Each row has a class, written after it.
-2	-10	-5	6	20	-8	-6	32	3	4	-41	-13	6	-7	-18	-30	6	0	1	-10	5	3	9	-3	11	-7	3	-48	-12	2 -> K_251
-11	-23	14	-12	32	-23	-9	44	-1	5	-57	-1	5	-38	-25	-60	2	-9	-12	4	-16	23	10	-2	8	11	0	-49	-14	8 -> K_313
-2	-15	23	-14	11	-11	-3	36	0	3	-47	-4	8	-17	-19	-33	3	-14	-1	3	-11	5	6	-4	12	6	2	-17	-7	13 -> K_313
1	-12	11	4	21	-25	-4	9	9	-1	-35	8	3	14	-8	6	7	-5	-1	-27	-1	10	6	-3	1	7	1	-42	-1	-4 -> K_331
-4	-12	37	-14	30	-16	0	29	-1	-4	-46	2	6	-22	-14	-49	-5	2	-2	-23	-9	17	7	-6	0	21	1	-28	-12	10 -> K_331
-1	-9	44	-1	23	-29	-2	9	-3	7	-42	9	1	-14	-6	-40	-16	8	-5	-21	-4	21	11	2	15	5	-4	-35	-7	16 -> K_331
-9	-15	1	-11	28	-11	-6	32	0	-15	-49	-3	10	-9	-18	-23	10	-11	-2	-9	-2	7	4	-4	3	7	3	-35	-7	1 -> K_313
-4	-9	38	1	29	-22	-4	28	-1	6	-59	3	4	-16	-13	-42	-13	-1	-1	-31	-2	15	11	1	9	1	0	-54	-17	13 -> K_331
-6	-19	13	-16	28	-13	-2	33	1	-5	-43	20	5	-35	-17	-30	10	-5	1	-7	2	6	-5	1	3	12	6	-16	-7	2 -> K_313
-1	13	14	13	27	-43	-4	1	5	2	-45	9	-4	32	3	-5	5	6	5	-40	17	1	8	0	4	-17	4	-66	-1	-3 -> K_251
-7	-14	6	-15	29	-5	-5	39	4	-5	-38	-8	15	-20	-18	-34	6	-11	0	-11	-1	6	4	-4	-4	11	6	-32	-11	6 -> K_313
-2	14	-4	4	24	-16	-1	26	10	3	-40	-8	-4	12	-9	-34	3	12	6	-18	16	5	6	-4	10	-16	2	-52	-7	11 -> K_251
3	-17	18	-20	20	-3	1	25	8	0	-30	4	8	-19	-22	-38	0	2	-3	-9	-7	14	3	-5	8	25	0	-6	-3	9 -> K_313
-1	4	1	7	22	-15	-7	21	3	16	-52	-8	-1	0	-16	-25	-1	-2	0	2	1	1	8	-7	19	-11	1	-49	-18	14 -> K_251
-4	-4	20	-6	23	-11	-4	18	-4	2	-35	-4	11	-5	-8	0	2	-28	-3	-5	-12	-3	1	-1	-7	11	0	-29	-20	6 -> K_313
-4	-10	21	5	34	-6	-3	1	10	5	-39	5	0	-9	-10	-10	-14	3	0	-32	4	7	7	-5	17	17	1	-27	-21	5 -> K_331
-9	-21	11	-12	34	-9	-5	34	7	0	-58	4	9	-35	-25	-22	3	-13	0	-9	-4	4	2	-6	11	18	3	-22	-12	3 -> K_313
-4	-26	12	-15	16	-14	-3	21	1	1	-26	8	6	-26	-19	-19	4	-9	-3	4	-13	8	2	2	0	16	-4	-7	-3	8 -> K_313
-3	-11	-5	3	33	-12	-8	31	6	8	-61	-11	-3	-16	-31	-30	4	8	1	6	5	8	15	-11	25	0	4	-43	-10	9 -> K_251
-9	-27	5	-10	43	-12	-8	31	5	-2	-57	4	12	-31	-25	-16	10	-8	-1	-15	-2	7	5	-1	4	22	6	-27	-12	-3 -> K_313
0	-9	19	-14	24	-13	-1	18	3	1	-32	5	6	-15	-12	-19	5	-10	-3	-8	-7	6	1	-1	1	16	-1	-22	-12	4 -> K_313
3	4	33	0	30	-8	2	21	1	-5	-38	-5	3	-2	-6	-28	-11	4	0	-35	2	6	6	-10	3	8	2	-42	-17	16 -> K_331
-6	-2	11	-1	28	-27	-9	38	3	16	-65	-2	0	5	-25	-29	7	-7	7	0	-2	5	10	-3	22	-11	1	-54	-6	11 -> K_251
5	-2	2	6	31	-5	-4	10	10	4	-38	-4	2	-3	-8	-30	-10	12	2	-26	3	21	11	-9	16	12	1	-46	-9	4 -> K_331
3	-2	-14	14	18	-22	-10	9	1	16	-38	2	-4	3	-14	2	7	-10	-2	12	-3	3	5	0	17	-11	1	-42	-9	1 -> K_251
-6	-30	19	-21	29	-17	-5	38	6	0	-46	8	12	-34	-20	-42	1	-11	-5	-3	-14	21	11	-2	5	24	-1	-21	-10	12 -> K_313
-4	-13	4	-5	28	-13	-13	41	0	3	-56	-8	8	-22	-22	-32	6	-11	-2	-4	-3	-1	6	-6	7	2	7	-45	-15	7 -> K_313
6	-14	15	-1	22	-20	1	15	7	3	-33	6	-12	-10	-7	-43	-9	15	-4	-12	-7	25	10	-5	15	13	0	-32	0	7 -> K_331
-8	-17	36	-16	19	-12	-4	43	1	1	-54	0	8	-24	-18	-39	-5	-11	-3	-12	-7	8	7	0	4	8	2	-25	-13	12 -> K_313
-3	-20	13	-17	23	1	-3	32	7	0	-34	-2	10	-25	-21	-35	1	-7	-3	-6	-12	16	0	-5	6	25	1	-17	-11	9 -> K_313
-1	-5	33	-1	21	-25	-1	10	4	0	-34	8	-3	-7	0	-39	-9	19	1	-26	3	19	6	-1	11	2	-2	-25	1	5 -> K_331
-3	-8	9	5	20	-13	-1	-3	2	-1	-26	8	-1	-1	-6	-2	-3	6	-1	-26	4	6	7	-2	14	4	9	-19	-3	-2 -> K_331
-5	-6	11	-10	18	4	-2	30	2	2	-42	-4	10	-18	-16	-30	-9	-14	0	4	-4	3	4	-5	6	8	3	-22	-20	12 -> K_313
4	-13	14	9	31	-12	-2	13	6	-4	-41	3	2	-20	-9	-34	-14	16	-1	-35	3	18	11	-6	12	13	2	-38	-16	5 -> K_331
-6	-16	10	-16	36	-21	-6	37	5	4	-56	5	3	-23	-23	-41	5	-2	-1	1	0	13	6	-2	11	7	4	-34	-9	7 -> K_313
-9	-21	17	-13	23	4	0	25	5	-8	-36	2	12	-23	-20	-9	2	-15	1	-10	0	0	2	-4	-1	25	6	-2	-12	1 -> K_313
